Here is a tiny trained network, its code and every weight. The questions are about switching its units off for an input and a class, where a switched-off unit gives its printed mean instead of its output.

import numpy as np


def w(rows, s, z=0):
    codes = np.array(rows[::2]) - 128.0
    scale = np.full(codes.shape[1], s)
    scale[-1] = z or s
    return codes * scale


def f(y):
    return y / 2 * (1 + np.tanh(0.7978845608 * (y + 0.044715 * y**3)))


def log_softmax(a):
    a = a - a.max(-1, keepdims=True)
    return a - np.log(np.exp(a).sum(-1, keepdims=True))


def net(x, mask):
    res = np.array(x, float).reshape(1, 5) / 4 @ E
    y = f(res @ A[0][:, :-1].T + A[0][:, -1])
    res = res + np.where(mask, y, B[0][:, -1]) @ B[0][:, :-1]
    return log_softmax(res[-1] @ U[:, :-1].T + U[:, -1])


A, B = {}, {}
E = w([
[103,81,248],'x0',
[68,193,130],'x1',
[128,128,127],'x2',
[128,128,127],'x3',
[173,211,179],'x4',
],0.014)
A[0] = w([
[196,119,124,144],'neuron 1',
[109,209,158,88],'neuron 2',
[104,171,134,129],'neuron 3',
[115,65,81,255],'neuron 4',
[137,154,97,161],'neuron 5',
[77,76,96,233],'neuron 6',
[50,146,114,118],'neuron 7',
[180,163,101,157],'neuron 8',
[110,116,195,169],'neuron 9',
[105,77,136,137],'neuron 10',
[172,128,58,209],'neuron 11',
[101,114,103,124],'neuron 12',
[83,71,114,189],'neuron 13',
[72,82,103,207],'neuron 14',
[152,154,84,189],'neuron 15',
[112,131,40,146],'neuron 16',
[253,105,155,134],'neuron 17',
[109,130,77,144],'neuron 18',
[136,61,109,145],'neuron 19',
[169,117,82,155],'neuron 20',
[115,128,175,142],'neuron 21',
],0.023,0.009)
B[0] = w([
[152,114,246,186],'neuron 1',
[166,132,78,207],'neuron 2',
[169,148,84,171],'neuron 3',
[128,121,6,255],'neuron 4',
[172,178,152,184],'neuron 5',
[51,125,60,246],'neuron 6',
[57,178,210,192],'neuron 7',
[143,160,190,203],'neuron 8',
[111,45,94,236],'neuron 9',
[79,129,120,191],'neuron 10',
[194,126,96,251],'neuron 11',
[83,163,45,164],'neuron 12',
[39,117,106,227],'neuron 13',
[58,134,107,233],'neuron 14',
[180,178,174,214],'neuron 15',
[158,145,72,243],'neuron 16',
[104,83,189,240],'neuron 17',
[154,189,37,194],'neuron 18',
[128,90,5,204],'neuron 19',
[190,92,113,202],'neuron 20',
[145,56,75,196],'neuron 21',
],0.013,0.016)
U = w([
[154,87,71,246],'0',
[215,125,218,41],'1',
[78,88,104,75],'2',
[128,52,211,108],'3',
[83,238,100,42],'4',
[137,247,200,254],'5',
[4,122,166,97],'6',
],0.012,0.0053)

Each question gives the input, the list of numbers given to net, and the class t.
The units are the neurons (one row each of A and B). Each row of codes is followed by its name. A weight is (code - 128) times the scale printed after its matrix; where a second scale follows, it is the last column's (A, B and U).
mask holds one flag per neuron, in row order. A switched-off neuron (its flag False) gives its mean, the last column of its row in B, instead of its output. The means were averaged over made-up inputs and are rounded, as every weight is.
A unit's drop is (log p(t) with every unit on - log p(t) with that unit switched off) / (log p(t) with every unit on - log p(t) with every unit switched off).
The circuit of an input: a set's keep is (log p(t) with only the set's units on - log p(t) with every unit switched off) / (log p(t) with every unit on - log p(t) with every unit switched off). Starting from the 12 units with the biggest drops (on a tie, the unit counted first), units are removed one at a time, each time the one whose removal leaves the highest keep (on an exact tie, the one counted first), for as long as the keep stays at least 0.8.
circuit, biggest first: the units of the circuit, biggest drop first
k most important neurons: the k neurons with the biggest drops, biggest first
drop when u is switched off: that unit's drop, to one decimal
input [6,8,-4,3,0], class 6: circuit, biggest first : (neuron 7)
input [-3,1,2,3,-3], class 4: circuit, biggest first : (neuron 9; neuron 21)
input [8,-1,-4,2,1], class 3: circuit, biggest first : (neuron 4; neuron 6)
input [6,-1,-7,-4,7], class 3: circuit, biggest first : (neuron 4; neuron 17)
input [5,0,-1,-8,-5], class 2: 2 most important neurons : (neuron 19; neuron 4)
input [4,0,5,2,-1], class 2: 2 most important neurons : (neuron 7; neuron 17)
input [2,3,6,-2,0], class 6: drop when neuron 20 is switched off : 0.1
input [-6,5,2,-2,0], class 4: drop when neuron 9 is switched off : -0.1
input [4,-7,-3,-8,-3], class 2: drop when neuron 19 is switched off : 0.2
input [-7,5,7,-1,1], class 5: drop when neuron 4 is switched off : 0.1
input [-1,1,-6,-3,0], class 4: 2 most important neurons : (neuron 9; neuron 21)
